In the rows, 128 means zero.
Group and class of each row:
78	162	127	90	132	137	146	116	119	142	136	89	151	57	147	130	143	127	116	129	133	150	184	136	124	109	121	104	118	106 | A:(36)
128	188	140	85	190	132	138	149	147	122	171	126	135	100	148	122	136	130	121	127	69	108	186	147	137	139	123	88	126	132 | H:(43)
126	189	152	76	185	140	166	144	136	116	148	151	106	107	137	113	141	136	134	113	110	100	177	134	136	132	125	88	147	135 | H:(43)
132	143	122	109	110	153	131	130	124	114	131	109	128	155	122	132	160	131	138	123	140	120	135	141	117	95	153	108	138	155 | L:(44)
110	154	122	98	145	137	134	127	129	79	155	103	147	100	136	128	129	138	123	140	119	73	194	126	111	115	140	74	124	119 | L:(33)
121	151	124	104	117	152	127	122	124	134	130	119	134	75	147	133	125	141	133	143	114	123	184	129	119	100	127	76	135	138 | L:(33)
151	172	146	82	176	134	167	96	136	131	141	111	132	109	168	119	130	112	112	136	130	128	173	160	119	126	145	100	134	135 | H:(45)
144	163	122	74	131	169	128	127	133	102	135	92	125	132	167	126	137	113	140	146	120	118	152	117	125	124	162	136	125	113 | H:(43)
121	167	132	96	138	148	145	118	133	137	129	122	144	96	144	122	126	143	126	147	117	110	172	118	127	103	123	81	139	121 | L:(33)
145	156	143	86	190	133	167	139	151	145	144	162	99	81	169	127	155	145	142	126	103	120	176	125	148	121	112	82	137	149 | H:(43)
128	164	127	84	132	143	155	116	116	156	129	120	141	87	144	124	148	120	143	127	110	142	202	137	133	139	124	112	127	127 | A:(34)
118	106	143	76	160	146	173	128	142	120	147	118	139	83	164	122	142	129	129	124	133	109	171	125	118	122	137	94	130	120 | Y:(42)
119	156	115	101	170	135	138	107	142	108	159	115	159	100	142	128	125	143	125	107	123	85	166	123	120	106	119	49	137	122 | L:(44)
121	144	134	88	170	124	155	136	157	105	152	117	142	88	141	122	122	146	107	130	122	113	180	132	125	126	147	86	127	131 | H:(45)
125	163	139	120	154	142	143	120	124	143	132	116	142	76	124	122	127	111	115	122	119	139	195	125	128	126	111	98	132	136 | A:(34)
126	137	124	114	159	124	128	115	129	138	139	116	159	100	141	115	156	126	122	141	115	109	165	124	123	87	136	85	125	185 | L:(44)
122	147	122	88	128	123	141	116	134	146	167	99	137	73	160	118	129	149	112	137	126	126	163	119	134	118	124	94	126	115 | Y:(42)
121	153	138	80	134	121	146	123	137	132	132	117	133	92	154	122	123	143	128	136	111	138	198	124	130	122	129	97	138	151 | H:(45)
144	225	144	81	176	168	173	111	140	106	146	75	164	52	161	113	125	98	121	120	128	132	230	149	115	130	122	84	127	111 | A:(34)
121	178	121	45	187	173	136	133	154	102	96	109	150	103	167	106	145	131	140	146	125	71	186	141	128	118	126	70	127	90 | L:(33)
121	153	143	86	136	155	127	123	124	117	136	135	133	72	165	118	126	133	131	142	108	115	170	130	121	119	132	117	127	134 | H:(43)
129	167	127	79	136	118	153	105	117	141	130	101	139	63	162	147	131	131	118	119	124	162	175	138	142	114	119	82	130	131 | A:(36)
116	167	136	72	149	129	148	109	141	127	149	104	168	67	137	116	118	104	115	131	124	117	226	121	81	102	133	63	123	108 | L:(33)
121	172	126	93	183	140	138	134	163	103	155	108	160	124	136	133	115	132	100	130	119	100	202	130	124	109	113	65	127	101 | L:(44)
123	152	140	72	174	126	144	128	150	123	132	127	153	86	151	121	127	153	132	149	105	101	225	109	119	119	109	59	136	123 | L:(33)
110	180	123	85	169	146	142	133	142	137	137	125	141	78	145	111	140	132	125	117	120	73	185	132	129	96	105	56	134	122 | L:(33)
105	153	136	78	161	129	164	123	145	125	139	107	110	75	151	127	152	136	112	137	128	129	156	138	122	153	140	93	116	126 | Y:(42)
126	187	127	82	170	166	150	127	155	83	145	197	110	151	142	121	148	116	143	116	112	91	130	142	137	131	150	136	133	132 | H:(43)
111	165	146	115	159	133	142	130	143	123	150	116	136	118	139	139	115	111	112	135	117	119	166	133	119	135	109	88	114	119 | Y:(49)
110	184	130	81	180	121	147	125	145	137	152	116	146	80	147	121	133	145	119	119	126	106	203	139	120	94	108	51	132	131 | L:(33)
119	188	117	88	135	167	150	126	122	124	129	101	150	119	143	122	142	122	133	111	146	123	154	112	155	141	141	122	129	110 | A:(36)
130	164	127	59	140	155	134	148	147	107	141	123	127	141	134	123	133	141	127	114	149	107	160	139	120	110	136	102	132	126 | L:(44)
109	149	124	46	144	124	128	107	125	130	142	121	135	89	145	125	130	120	122	136	124	106	208	133	115	95	110	74	133	148 | L:(33)
124	185	149	37	166	160	150	110	136	137	150	117	163	55	195	117	140	122	121	129	142	125	210	151	124	105	128	72	45	125 | Y:(49)
130	142	123	98	115	146	148	118	112	151	121	127	126	85	173	114	149	118	144	126	136	152	162	139	141	99	118	109	135	108 | A:(36)
103	147	134	95	165	156	127	121	141	117	150	120	138	93	155	129	140	124	99	133	117	52	195	139	118	108	115	70	130	110 | L:(33)
135	188	124	78	147	160	147	123	121	120	144	115	125	89	139	117	113	112	123	118	122	129	167	132	115	136	148	107	142	119 | H:(43)

Group, then class:
116	143	119	125	107	166	128	138	101	129	119	120	117	112	147	118	140	144	155	138	156	135	123	130	125	130	119	115	137	131 | Z898:Z398
137	125	141	141	126	115	132	129	156	134	121	123	135	138	117	128	120	119	130	132	115	125	137	127	132	136	148	130	102	126 | z888:Z200
119	126	120	125	129	133	122	121	116	122	129	147	129	125	136	135	129	135	113	134	135	132	132	133	137	140	133	128	133	130 | z430:z105
127	127	132	113	123	149	124	141	105	148	106	151	117	119	141	117	126	156	165	132	147	126	122	130	121	123	117	126	149	129 | Z898:Z398
128	129	136	135	127	122	136	123	142	136	119	133	129	146	122	126	130	135	131	120	127	141	143	132	122	129	122	128	106	136 | z888:Z783
119	118	116	129	131	136	122	126	110	117	128	147	128	139	123	146	131	141	127	130	135	142	130	127	134	132	131	140	138	125 | z430:z650
127	135	125	142	116	140	138	128	145	127	101	122	135	144	121	126	130	131	144	121	126	150	156	128	131	126	137	134	100	139 | z888:Z783
120	132	111	132	128	147	136	119	117	118	130	121	128	121	130	142	130	162	111	131	134	142	126	139	130	132	125	133	132	131 | z430:z105
127	130	109	128	137	131	121	131	116	124	138	137	134	134	135	135	128	131	129	136	144	142	139	135	134	138	135	140	148	131 | z430:z105
140	125	137	135	128	113	120	120	143	115	120	130	141	147	118	129	119	129	157	130	122	144	148	126	134	142	149	148	101	132 | z888:Z200
122	132	132	118	119	136	127	127	116	129	123	141	116	108	139	120	128	138	117	139	125	121	125	129	127	129	132	126	125	113 | Z898:z80
128	130	124	136	128	133	123	132	118	117	126	148	125	135	128	137	136	131	150	129	135	131	134	126	144	136	136	135	120	126 | z430:z650
123	126	121	135	135	143	126	128	115	118	123	157	124	143	123	140	132	136	125	124	135	144	136	131	130	120	132	137	134	132 | z430:z650
124	133	114	129	128	137	122	131	115	117	129	141	114	133	128	117	132	134	136	122	141	136	129	126	131	128	127	133	145	128 | z430:z650
122	129	120	133	133	136	120	129	118	117	122	146	129	133	130	135	129	133	124	128	134	144	139	133	138	129	134	132	132	126 | z430:z650
127	132	122	131	126	140	122	123	117	136	117	141	137	131	131	131	128	140	138	136	144	144	136	127	132	132	136	137	134	137 | z430:z105
130	120	126	141	126	142	114	130	108	118	129	150	120	138	136	138	129	143	145	127	138	136	131	124	137	134	133	130	129	132 | z430:z650
